Each row has a class, written after it.
[ -5  18  -6  25 -15  31  -9 -12   5 -15  15  18  38  18  -7 -42  17   0
 -20  45 -11  16  15   6  16 -38  30 -14  -6  10 -18  35  18 -21  26 -34
  34] | T
[  8   7  -1 -30  -4  31  14  14  21 -41   1   1   7  15   3 -36  -8   7
  -8  28  -8  -3  13 -12  -5 -16 -21 -20 -22  -8  39  25  25  -5   3 -24
  69] | Z
[ 13 -13   4  32  -8  18 -17   3 -37   2  18  42  20  19  66 -37 -11   8
  39  58 -31  20  -8 -19  91  41 -27 -29 -18   8  12  61  -1   8 -11  -8
 -26] | U
[ 14  -4  -2  26 -15  11 -14   8 -35   4  11  44  23  32  46 -12 -17  10
  47  58 -34  11  -7 -21  82  43 -16 -39 -20  16  15  61  -2   5 -24 -15
 -21] | B
[ -1   0 -33   6 -35  14 -15 -46  13  11  -9  14 -11  32  35 -24 -33 -10
  -8  12 -27  35  13 -12  41  24  -4 -39 -45  52  -4  27  13  20   0   7
  21] | Y
[ 20   9   1 -18  -2  23   7  18  20 -43   8   4  -2  19  32 -43  -3   0
  -6  33 -21   0  13 -14  -1 -13 -15 -38 -25 -13  43  44  16  10   1 -20
  60] | X
[-39   1 -13  25 -13   3 -14  23 -11 -19  17  31  26 -21 -41  -3  14  31
 -38   7   5  11 -30  12  41 -49  67  13  31 -10 -45   2 -10 -54  30 -37
 -15] | S
[-27 -18 -29  12  -5  -4  -4 -23  19  10 -20  20 -20 -12  -8  -2 -16  27
 -36 -25  34   2 -10  -8   4  10  10  15  -6  20 -15 -33  -9 -28  22   8
 -23] | C
[-10 -14 -25   3 -17   0  -1  26   5 -45  17  12  27  12  20  -5 -14  15
 -14   9 -16  20 -23 -19  66  24   9 -44   2   8  21  29 -12 -26   2 -16
  45] | B
[  2 -12 -12  40 -19  -4 -22  -9 -39   3   9  55  31  31  58 -15 -23   6
  41  50 -39  42 -25 -32  85  71 -19 -38 -16   7  14  67 -19   3 -11  -3
 -35] | T
[ 11   2   3 -23   3  22   8  30  21 -34  -1   5   5  20 -12 -39  -8   9
 -11  10 -17  -7   7  -9 -24 -39   3  -9 -11 -23  33   7  18   0   7 -31
  60] | S
[ 18  13 -27   2 -22  17 -11 -39  18  11 -13   9 -11  33  35 -35 -22 -21
 -18  12  -8  10  28  -5   6   6  -4 -36 -39  41   1  24  38  20   1 -15
  31] | P
[ 32  -5  -1  19 -10   9 -21   1 -36  12  10  52  20  34  62 -30 -15  -1
  47  57 -32  16  -9 -20  75  52 -20 -39 -19   5  25  66   9  16 -22 -23
 -23] | P
[-15   6 -16  -2 -11  13  -5 -26  18  14 -34  16 -15  -9  -2   5 -29  21
 -15  -1  27   3  21   7 -33 -25 -18   9 -18  16   0 -21  27 -10  16  -3
  11] | T
[-18  -1 -35   1 -25  19  -2 -44  13  10  -9   4 -14   5   9 -14 -15   6
 -22   5  14  18  10  -2  16  18  -9 -16 -23  36 -18   0  20   9  15  11
   8] | Z
[ 20   1  11  12  -5  25 -12   0 -36   1  11  48  21  25  45 -35 -13   1
  48  68 -30   5  -5 -18  58  35 -21 -24 -21  -6  21  52   9  13  -4 -18
 -27] | Z
[-27  10 -20  17 -35   4  -3   7 -12 -17  22  10  31   1 -21   3  14  12
 -34   8 -12  22 -22   1  65 -32  60 -14   8   3 -32  26  -9 -22  18 -35
   7] | S
[-22 -28  -4  10   7   7  -3  38  13 -50  14   8   8 -26  -7 -13   0  37
 -24  -6  18  10 -17   0  27 -15  11  -1  32 -19  11   0  -6 -51  15 -17
  25] | U
[ 19   4 -10 -15 -12  13  -3  14  20 -42   8   0  24  22  32 -24 -13 -15
 -13  22 -26   5   6 -16  20   7  -8 -45 -18   1  43  46  22  -6  -4 -34
  67] | P
[-14  -3 -23  -1 -14   6  -3 -19  12  13 -21   5 -19 -20  -5   6 -15  12
 -25 -15  42  -2   5  12   2 -14   6   5  -4  15 -14 -13  18 -21   9 -10
  -2] | P
[ -2  -3  20 -17  18  14  10  28  23 -37  -5   2  -1 -15 -23  -6   3  26
 -20  16  16 -23  12   7 -44 -55 -12  12  14 -22  29 -19  20 -32   7 -26
  52] | N
[ 54   9  14  12  -4  31 -11   0 -33  26  -1  40  20  43  59 -47 -13  -7
  55  79 -33  -7  19 -16  46  25 -44 -34 -39   5  36  69  31  21 -29 -30
  -5] | P
[-35 -29 -13   0  -4  -9  -7  46  18 -60  18  24  12 -34 -19   5   7  47
 -33 -12   9  12 -40 -13  30   3  34  -6  39  -9   4 -22 -32 -67  18 -16
   3] | C
[ 44   2  23   9  -1  29  -8 -10 -31  26  -8  41   8  41  55 -45 -21  -7
  70  68 -45  -8  17 -14  37  23 -48 -20 -45   2  35  54  20  37 -21 -11
  -1] | Y
[ 43  12  26  14  13  21   2  12 -27  33 -22  39   7  47  29 -29 -21  11
  61  61 -17 -26  28 -10   3  -8 -46  -3 -39  -8  41  41  29  24 -22 -21
   3] | B
[  2  -5  10 -25  12  31  15  17  16 -33  -1  11   5   6 -21 -41   4  22
 -17  17  10 -12  10  -3 -32 -27  -7  -2   2 -15  30  -4  26 -22  14 -17
  55] | Z
[ -9 -12 -25  -5 -17   9   1   7   7 -49  27   9  22  22  16 -23  -8   9
 -18  18 -24  37 -17 -26  53  37  10 -44   3   1  18  43  -7 -10   8 -15
  41] | Z
[ 29  14 -23 -13 -27  34   6 -42   2  22 -12  -7  -6  54  47 -49 -19 -22
  -8  32 -23  23  34  -9  14  12 -18 -41 -60  44   8  25  29  48   5   3
  31] | M
[ 19  33   8  -7 -15  41  13  -2  -3   5   3 -12  24  32   7 -50  21 -10
 -14  50 -20  -3  30   9   5 -65  12  -4 -30   7 -13  25  24   6  20 -37
  42] | M
[-13 -14  -7  -2   2 -10  -6  37  16 -41   5  13  14 -21  -6   5  -7  30
 -25 -12   9   7 -23  -5  13  -4  16  -9  33 -21  15   9  -6 -57   4 -27
  28] | P
[ 32   7   4 -21   6  19   9  16  16 -24  -2  -4  16  36  14 -58  -3   5
  -1  24 -25   9  12 -13  -7  -8 -10 -24 -19  -9  38  29  11   1  -1 -19
  64] | M
[ -9 -22 -15   5  -2  -1  -7  21  12 -44   9  12  19  -4  25 -18  -8  26
 -21  -2 -15  28 -20 -15  43  18   6 -28  13   5  25  27  -5 -24   6 -14
  38] | U
[ 49   1  29  -4  21  35  -3   3 -35  33 -13  45  13  27  38 -37 -13   7
  62  61 -13 -24  26  -7  16 -13 -64   9 -42  -5  47  47  34  23 -16 -15
  -9] | G
[-13 -26 -28  28 -11 -11 -27   2 -42 -13  16  49  27  -4  34  13 -25   4
  22  19 -26  30 -38 -19 114  60  -6 -19  -3  12   5  54 -35 -22 -14  -4
 -57] | G
[-13  -7 -35  18 -20  -2 -10 -19   7   2 -17  16  -8  -5   9   3 -26   6
 -33 -11  19  10  -2   3  27  12  15 -19  -6  26 -14   1  13 -25   6 -12
  -4] | P
[-29  -5 -20   2 -15   9   1 -27   3  -1 -12  26 -12 -12  -3   6  -6  18
 -26  -3  30   8  -7   4  17   6   9  -8  -5  25 -24  -9  23 -13  19  12
 -11] | Z
[-16  11   6  -8   2  20  13 -22  20   9 -51  12 -28 -21 -28  -8 -14  16
 -17  -7  43 -26  31  19 -75 -59 -18  30 -22   0   1 -31  33 -15  11   0
  23] | T
[-20   9   0  -9   0  16  10 -10  13  16 -42  15 -47 -17 -20   2  -7  26
 -27 -13  51 -32  17  16 -40 -49 -16  27 -18   8  -9 -41  28 -15   9   4
  -9] | X
[  7  -3  19  15  10  17  -9  13 -25   9 -18  58  16   1  21 -20 -14  25
  47  57  -3 -15   2  -4  19  -2 -41   7 -12 -22  16  24  14 -17 -10 -16
 -26] | T
[ -1   7 -13  -5 -17  14   5 -30  24  14 -20   5 -20   8   1 -29  -9  10
 -26   0  21  -5  20  -6 -19 -25  -3   2 -35  24  -4 -26  17   3  16   3
  18] | C
[ 14  22   0   5 -11  30   7  -1  -3   6  10   2  26  39  -6 -46  24   4
 -20  48 -11  12  22   6  25 -47  26  -9 -17  18 -18  38  23  -6  18 -30
  33] | M
[ 10  -9  22   7  19  11 -13  15 -37  17 -14  50  17  -2  31 -24  -8  25
  42  41   1 -15 -17   3  49  16 -21  15  -7 -16  12  24   0 -17   3 -10
 -43] | M
[ 40  11  33  -1  12  36  -3  14 -27  28 -19  33   8  28  23 -45  -7  13
  57  72 -11 -24  24  -3  12 -10 -47   5 -31 -11  27  35  25   5 -18 -19
 -21] | M
[  3  10 -23  -3 -22  15  -3 -34  13  20 -21  11 -14  26  16 -25 -25  -2
 -20  -1 -12   7  14 -10  -9  -7 -10 -18 -45  21   0   5  28  25   4  -1
  23] | S
[ 19   3  36   1  10  27  -4  18 -23  14 -17  46  -7   8   9 -18 -21   7
  55  47  -2 -26  12   2  15 -25 -37  15 -25 -25  28  22  16  -3 -11 -11
 -15] | Y
[ 15  18 -18  25 -28  31 -12 -11 -11  -1  42   8  32  38   0 -36  21 -17
 -31  48 -10  28  13  -7  52 -19  42 -36   5  28 -21  61  15 -15  16 -44
  24] | P
[-24  11  -2  13 -10  10   2  11  -6  -8  10  16  14 -12 -52  -1  21  19
 -40  -3  10   2 -11  11   2 -55  59  10  21  -9 -30   6   0 -32  22 -28
   3] | S
[-35 -17 -51  26 -32  -6 -22 -33   8 -27  11  15  12  -8  43   9 -29   9
 -34  13  -9  41 -21  -4  93  49  19 -44  -9  54 -26  18  -7 -17  10  -3
 -11] | N
[ -8 -23 -26  -1  -4  -7  -5  22   8 -51  10  13  19   0   0  -3 -20  13
 -16  -2  -6  21 -15 -14  39   7   8 -17  13   3  20  20  -3 -24   5 -19
  29] | G
[ 35   7  33   5  18  28   3  17 -25  21 -27  43   1  28  31 -30 -19  14
  57  48 -10 -39  22  -2   8 -19 -41   2 -41  -9  42  31  26   8 -17 -22
   3] | B
[-12 -21 -32   3 -28  -4 -13  11   8 -59  36  13  27  16  25 -20 -18   1
 -12   7 -37  49 -36 -26  99  45  26 -54   5   8  13  50 -29 -24   4 -13
  43] | Y
[ -4  16 -17  10 -21  24  -7  -8 -10  -3  25   7  39  20   6 -31  29   0
 -33  37 -18  27  -5   2  67 -21  37 -20  -3  28 -28  49   0 -16  29 -28
  23] | M
[-15   0 -16  14 -11  11  -7  15 -14 -18  33  15  38   5 -13  -8  26  16
 -34  23  10  25 -18  13  74 -24  55  -9  21  10 -37  23   1 -40  35 -28
   1] | M
[ 47  -3   1  18  -3  10 -19  -5 -34  18   8  49  17  44  62 -33 -14 -10
  52  61 -29   1   4 -21  71  51 -33 -41 -26  13  30  73  25  22 -25 -25
 -12] | P
[  5 -11 -21  -7  -9   9 -11  20  17 -30  12   9  14   4  18 -16 -13  16
 -17   4 -13  24 -12 -15  34  24  -1 -31   6   7  34  30  -6 -27  -3 -26
  42] | P
[  5  -4   7 -12   9  13  11  37  15 -39   2   8  -7   3  -6 -22   3  23
 -13   9  16 -10   1  -2 -11 -38   2  -5   6 -35  32   5  11 -19  13 -22
  37] | X
[ -8   0 -39  18 -29   6  -9 -33   4   3  -2  18 -10  21  37 -16 -15   0
 -22  13   4  25  -3  -9  55  30   7 -40 -27  39 -13  20  14  14  12   6
 -11] | X
[ 18 -15   9  24   5   9 -19  18 -36   6   1  51  14   4  33 -17 -14  13
  37  43  -2 -13 -10  -4  59  22 -19  -8  -1 -12  20  35   8 -22 -10 -30
 -30] | P
[-17   4 -12  22 -17  11 -10  10  -7 -20  24   9  32  -5  -6  -4  12  10
 -37  17  11  18 -10  12  55 -29  56  -9  17   8 -24  32   4 -45  26 -42
  11] | P
[ -1  -8  -6 -15 -16  21   1  29  12 -46  24  12   3   6  -2 -16 -10   4
  -8  17 -17  19  -4 -13  40  -8  -1 -33  -3  -2  25  23  -7 -20   2 -10
  50] | Y
[ 31   1  33  -4  11  26 -13   2 -24  30  -8  43  -3  20  28 -30 -15   7
  62  56 -13 -20  13  -8  18  -9 -53  11 -25 -16  29  35  18   9 -11  -9
  -7] | Y
[-19  -6 -44  18 -36   6 -15 -46   7  -7   7  13   9   7  40 -11 -17  -4
 -31  28 -18  38  -6 -12  66  35  14 -45 -18  57 -18  30  -1   4  10  -5
   0] | N
[ -5  10 -16  -1 -16  14   5 -20  14   2 -26  10 -28   8  24 -21 -17   6
 -18   3  19  -9  16   5  11 -24  -5  -9 -42  17  -2   1  26   6  12  -5
   9] | X
[-11  -1 -18   8 -13  12   4 -19   1   4 -22  18 -25   6  23 -19 -16  20
 -28   0  24   4   4   5  17  -8   7 -13 -27  26  -8  -3  21   0  16   1
  -2] | X
[ -36    0   16  -14   11   13    4   31   23   -5    1    5    8  -51
  -70    9   31   59  -37    1   54  -40    5   31  -49 -101   30   68
   33  -27  -31  -90   15  -73   35  -31   -4] | C
[ 21   0  -9   1  -7  25   5   3  18 -31  12   0  17  37  36 -55  -9  -5
 -10  29 -34  21  16 -24  18  11 -17 -42 -24  10  35  41  19  14  -7 -18
  61] | U
[-15 -14 -40  11 -36   1 -13 -38   1   0  -1  21  -6  16  30   5 -32  -4
 -21  -6 -17  41 -11 -17  69  42  13 -43 -20  44  -6  34  -6   7  10   8
   7] | Y
[-17  14  14   5  -4  31   1  12   1 -10   7  15   0 -18 -38 -10  13   4
 -22  16  20 -10   9  24   2 -80  31  23   3  -8 -18  -1   8 -32  33 -23
  26] | Y
[-14 -13   0 -27   5  10   8  36  14 -33  -7   4   9  -8 -22 -15   5  36
 -25   1  12  -7  -8   1   8 -29   2   8  17 -14  12 -11  -1 -46  11 -19
  36] | M
[ 50  11  45 -13  25  38   4   5 -29  50 -26  32   0  29  12 -44   6  15
  54  54   0 -35  30   3 -22 -28 -49  22 -28 -18  35  22  29  14 -10 -13
 -11] | M
[-33   2 -27  38 -22  11 -21  -4  -8 -26  22  30  41  -8   8 -10   6  19
 -32  29 -16  38 -18   1  65  -4  40 -22  14  27 -33  39 -11 -46  30 -30
   8] | T
[-23 -11 -18   1 -16   4  -7 -16  14   0 -17  18 -25   0  -4   6 -31   8
 -13 -16  23   4   2   5  22 -10   3   4 -15  14 -14 -20  11 -15  14   7
   1] | Y
[-14   4 -16  15 -16  14  -4   7 -10 -16  24  12  34  18 -17  -9  18  18
 -41  21   5  28  -9   6  56 -22  58 -11  18  18 -33  21   6 -36  30 -33
   5] | M
[ -8 -20 -23  -9 -16   2   5  20  22 -49  17  14  18  10   5 -21   2  19
 -25  11 -19  15 -16 -28  39  19   8 -31  -2   1  28   9 -14 -15   6 -17
  41] | C
[-13 -19 -13 -11   2  -2   1  43  17 -45   3  12  11 -13 -12  -6  -1  22
 -26  -9  14   2 -21  -1  23 -15  19  -6  26 -19  16   4  -2 -53   8 -32
  32] | P
[  2  12  -3   3  -2  13   8 -17  13  14 -28  16 -35  13   4 -30 -14   9
 -15  13  28 -16  28   7 -23 -33  -9   0 -35  12  -5  -9  36   7   9   6
   3] | X
[-16 -13 -34   7 -19   0  -4 -21  19  -9  -8   9  -9 -10   6  -5 -13  13
 -29  -9  20  10  -4  -3  19   6  17 -10 -15  27 -10 -19   2 -10  21   1
  -4] | C
[ 37  -3  27  21  12  26  -7   3 -35  34   0  41  11  30  47 -42  -7  17
  43  57 -15  -2  15 -15  32   8 -44  -7 -22  -1  25  41  25  11 -13  -8
 -19] | U
[-15   0 -41   7 -42  -2 -11 -35   2   7  -7  21  -8  20  24  -4 -21  -1
 -26 -10 -22  31 -10 -16  45  23  17 -40 -33  41 -14  17   9  22   3   1
   4] | S
[  3  -4  29 -40  28  15  24  51  19 -32 -24  -2 -10 -17 -55  -9  14  37
 -16  -5  41 -39  14  21 -65 -85  -4  38  17 -46  27 -29  27 -42  11 -28
  53] | M
[  7  -4 -48  12 -36   7 -22 -56   2  -3  14   9  10  29  55 -18 -30 -25
 -14   8 -19  48   2 -23  65  51   1 -53 -35  63  -5  51  14  24   7   7
   7] | G
[ -7  -8  16 -24  23  19  17  47  29 -39 -15  -6 -13 -30 -24 -12  -4  31
 -19 -14  24 -26  13  12 -39 -71 -17  29   6 -39  35 -22  11 -38   7 -24
  54] | U
